Here is a tiny trained network, its code and every weight. The questions are about switching its units off for an input and a class, where a switched-off unit gives its printed mean instead of its output.

import numpy as np


def w(rows, s, z=0):
    codes = np.array(rows[::2]) - 128.0
    scale = np.full(codes.shape[1], s)
    scale[-1] = z or s
    return codes * scale


def norm(h):
    return h / np.sqrt((h * h).mean(-1, keepdims=True) + 1e-5)


def f(y):
    return y / 2 * (1 + np.tanh(0.7978845608 * (y + 0.044715 * y**3)))


def log_softmax(a):
    a = a - a.max(-1, keepdims=True)
    return a - np.log(np.exp(a).sum(-1, keepdims=True))


def net(x, mask):
    res = np.array(x, float).reshape(1, 6) / 4 @ E
    u = 0
    for l in range(3):
        y = f(norm(res) @ A[l][:, :-1].T + A[l][:, -1])
        res = res + np.where(mask[u : u + 8], y, B[l][:, -1]) @ B[l][:, :-1]
        u += 8
    return log_softmax(norm(res)[-1] @ U[:, :-1].T + U[:, -1])


A, B = {}, {}
E = w([
[74,123,86,81,58,100,145,49,67,185,164],'x0',
[116,69,157,165,94,124,185,164,189,121,58],'x1',
[114,143,100,116,132,95,104,118,105,130,139],'x2',
[44,65,171,49,231,114,144,150,93,199,70],'x3',
[82,121,122,148,159,5,56,216,154,60,65],'x4',
[159,163,124,78,184,200,107,88,78,152,179],'x5',
],0.002)
A[0] = w([
[48,107,116,98,125,37,91,144,112,128,71,78],'0.n0',
[156,174,120,116,223,206,119,113,113,118,161,46],'0.n1',
[125,131,119,133,128,126,126,130,145,142,142,130],'0.n2',
[103,57,185,104,145,186,232,123,128,207,40,52],'0.n3',
[208,140,157,161,76,219,193,70,170,114,190,60],'0.n4',
[31,81,165,82,159,5,69,192,110,116,55,21],'0.n5',
[155,133,135,200,116,93,102,246,213,34,94,7],'0.n6',
[76,37,183,112,158,203,229,142,156,210,56,32],'0.n7',
],0.0021,0.0016)
B[0] = w([
[65,110,72,120,181,73,131,153,93,158,120,171],'0.n0',
[147,106,150,99,189,114,71,160,97,143,151,161],'0.n1',
[102,142,153,109,119,131,115,119,132,115,121,130],'0.n2',
[105,77,187,112,135,163,207,128,180,176,131,210],'0.n3',
[6,108,97,123,129,16,72,142,63,161,129,255],'0.n4',
[85,92,10,143,134,7,95,118,74,160,136,245],'0.n5',
[178,106,182,179,118,103,156,142,228,60,69,224],'0.n6',
[129,60,169,92,126,161,205,112,190,184,147,215],'0.n7',
],0.0021,0.00093)
A[1] = w([
[134,170,100,149,11,147,136,66,111,131,166,24],'1.n0',
[103,127,127,82,140,155,127,77,69,165,167,116],'1.n1',
[144,101,138,192,113,102,125,188,199,41,58,61],'1.n2',
[103,124,155,136,171,97,125,170,122,144,98,114],'1.n3',
[158,175,135,99,174,174,100,108,104,114,153,30],'1.n4',
[125,119,153,126,158,117,126,158,122,146,104,116],'1.n5',
[149,178,110,145,1,147,144,68,117,124,168,3],'1.n6',
[146,115,133,185,124,95,117,207,198,40,68,60],'1.n7',
],0.0039,0.0021)
B[1] = w([
[174,30,85,146,39,120,154,41,88,60,157,206],'1.n0',
[187,157,161,222,113,142,110,190,206,39,101,228],'1.n1',
[169,246,201,227,90,106,99,116,253,75,104,248],'1.n2',
[131,133,75,140,58,110,133,103,119,91,133,156],'1.n3',
[162,183,151,128,152,163,66,150,86,154,154,150],'1.n4',
[119,139,108,125,92,132,138,117,124,101,151,138],'1.n5',
[127,44,55,114,41,95,148,41,90,81,171,209],'1.n6',
[163,208,186,228,82,59,136,110,213,69,83,252],'1.n7',
],0.0032,0.0024)
A[2] = w([
[162,158,148,122,170,205,54,163,85,125,175,28],'2.n0',
[165,198,128,86,187,210,51,132,67,135,178,4],'2.n1',
[85,42,205,86,132,208,254,145,157,193,77,31],'2.n2',
[55,43,112,167,43,59,192,132,177,121,99,100],'2.n3',
[202,107,140,162,86,190,155,69,138,113,174,65],'2.n4',
[157,80,64,130,40,133,150,64,88,97,167,18],'2.n5',
[54,142,63,129,142,9,90,170,93,134,99,26],'2.n6',
[45,128,69,120,161,19,104,181,106,132,77,34],'2.n7',
],0.0035,0.0018)
B[2] = w([
[153,192,105,108,163,149,122,128,83,166,136,171],'2.n0',
[210,228,144,163,177,176,92,196,89,196,144,200],'2.n1',
[66,87,161,92,82,193,240,135,252,199,158,240],'2.n2',
[195,207,137,97,246,193,68,161,76,143,186,253],'2.n3',
[60,84,80,83,137,61,85,137,69,98,90,219],'2.n4',
[144,46,113,123,62,142,111,62,96,71,156,227],'2.n5',
[64,39,124,89,189,114,142,168,92,122,70,181],'2.n6',
[65,57,82,85,161,80,86,169,68,86,55,188],'2.n7',
],0.0035,0.0022)
U = w([
[160,211,179,242,101,59,111,152,252,51,69,215],'0',
[154,46,52,123,15,137,116,24,45,63,189,254],'1',
[75,69,167,78,120,211,242,135,217,221,140,79],'2',
[30,48,68,72,210,51,87,190,50,113,55,68],'3',
[204,253,124,118,203,201,67,161,43,187,170,28],'4',
],0.0068,0.00049)

Each question gives the input, the list of numbers given to net, and the class t.
The units are the neurons (one row each of A and B). Each row of codes is followed by its name. A weight is (code - 128) times the scale printed after its matrix; where a second scale follows, it is the last column's (A, B and U).
mask holds one flag per neuron, layer by layer. A switched-off neuron (its flag False) gives its mean, the last column of its row in B, instead of its output. The means were averaged over made-up inputs and are rounded, as every weight is.
A unit's drop is (log p(t) with every unit on - log p(t) with that unit switched off) / (log p(t) with every unit on - log p(t) with every unit switched off).
The circuit of an input: a set's keep is (log p(t) with only the set's units on - log p(t) with every unit switched off) / (log p(t) with every unit on - log p(t) with every unit switched off). Starting from the 12 units with the biggest drops (on a tie, the unit counted first), units are removed one at a time, each time the one whose removal leaves the highest keep (on an exact tie, the one counted first), for as long as the keep stays at least 0.8.
units of the circuit, in order: the units of the circuit, biggest drop first
top k neurons: the k neurons with the biggest drops, biggest first
top k neurons in layer l: the k neurons of layer l with the biggest drops, biggest first
drop of u: that unit's drop, to one decimal
input [8,6,3,8,2,3], class 2: units of the circuit, in order -> 2.n2
input [8,-6,4,3,4,5], class 4: top 2 neurons in layer 2 -> 2.n1; 2.n4
input [5,3,-5,-1,0,-4], class 1: top 3 neurons -> 2.n5; 1.n0; 1.n6
input [-2,8,-7,0,0,4], class 2: units of the circuit, in order -> 2.n2; 1.n1
input [-5,3,6,-5,-4,5], class 1: top 2 neurons in layer 0 -> 0.n4; 0.n0
input [-8,-3,8,1,-6,-5], class 4: units of the circuit, in order -> 0.n1; 1.n1
input [6,-1,1,3,-5,-8], class 2: top 2 neurons -> 2.n2; 0.n3
input [2,6,-4,-7,-2,-2], class 1: top 3 neurons in layer 1 -> 1.n6; 1.n0; 1.n1
input [3,4,2,-8,0,-5], class 1: top 4 neurons -> 1.n6; 1.n0; 1.n1; 2.n5
input [-3,2,-4,-2,-8,0], class 1: top 2 neurons -> 0.n4; 1.n6
input [6,3,-4,0,0,-5], class 2: top 2 neurons in layer 0 -> 0.n3; 0.n7
input [-3,-2,4,-4,-1,1], class 1: top 2 neurons -> 1.n6; 1.n0
input [7,5,1,4,0,-2], class 2: top 2 neurons in layer 2 -> 2.n2; 2.n4
input [7,-3,7,2,4,7], class 4: top 3 neurons -> 2.n1; 0.n4; 1.n1
input [1,0,-2,1,-4,2], class 2: top 2 neurons -> 0.n3; 2.n2
input [8,-4,2,6,-6,-2], class 2: drop of 1.n6 -> 0.2
input [7,0,1,3,1,7], class 4: drop of 2.n3 -> 0.0
input [3,-8,-1,-8,5,-4], class 1: drop of 1.n1 -> 0.1
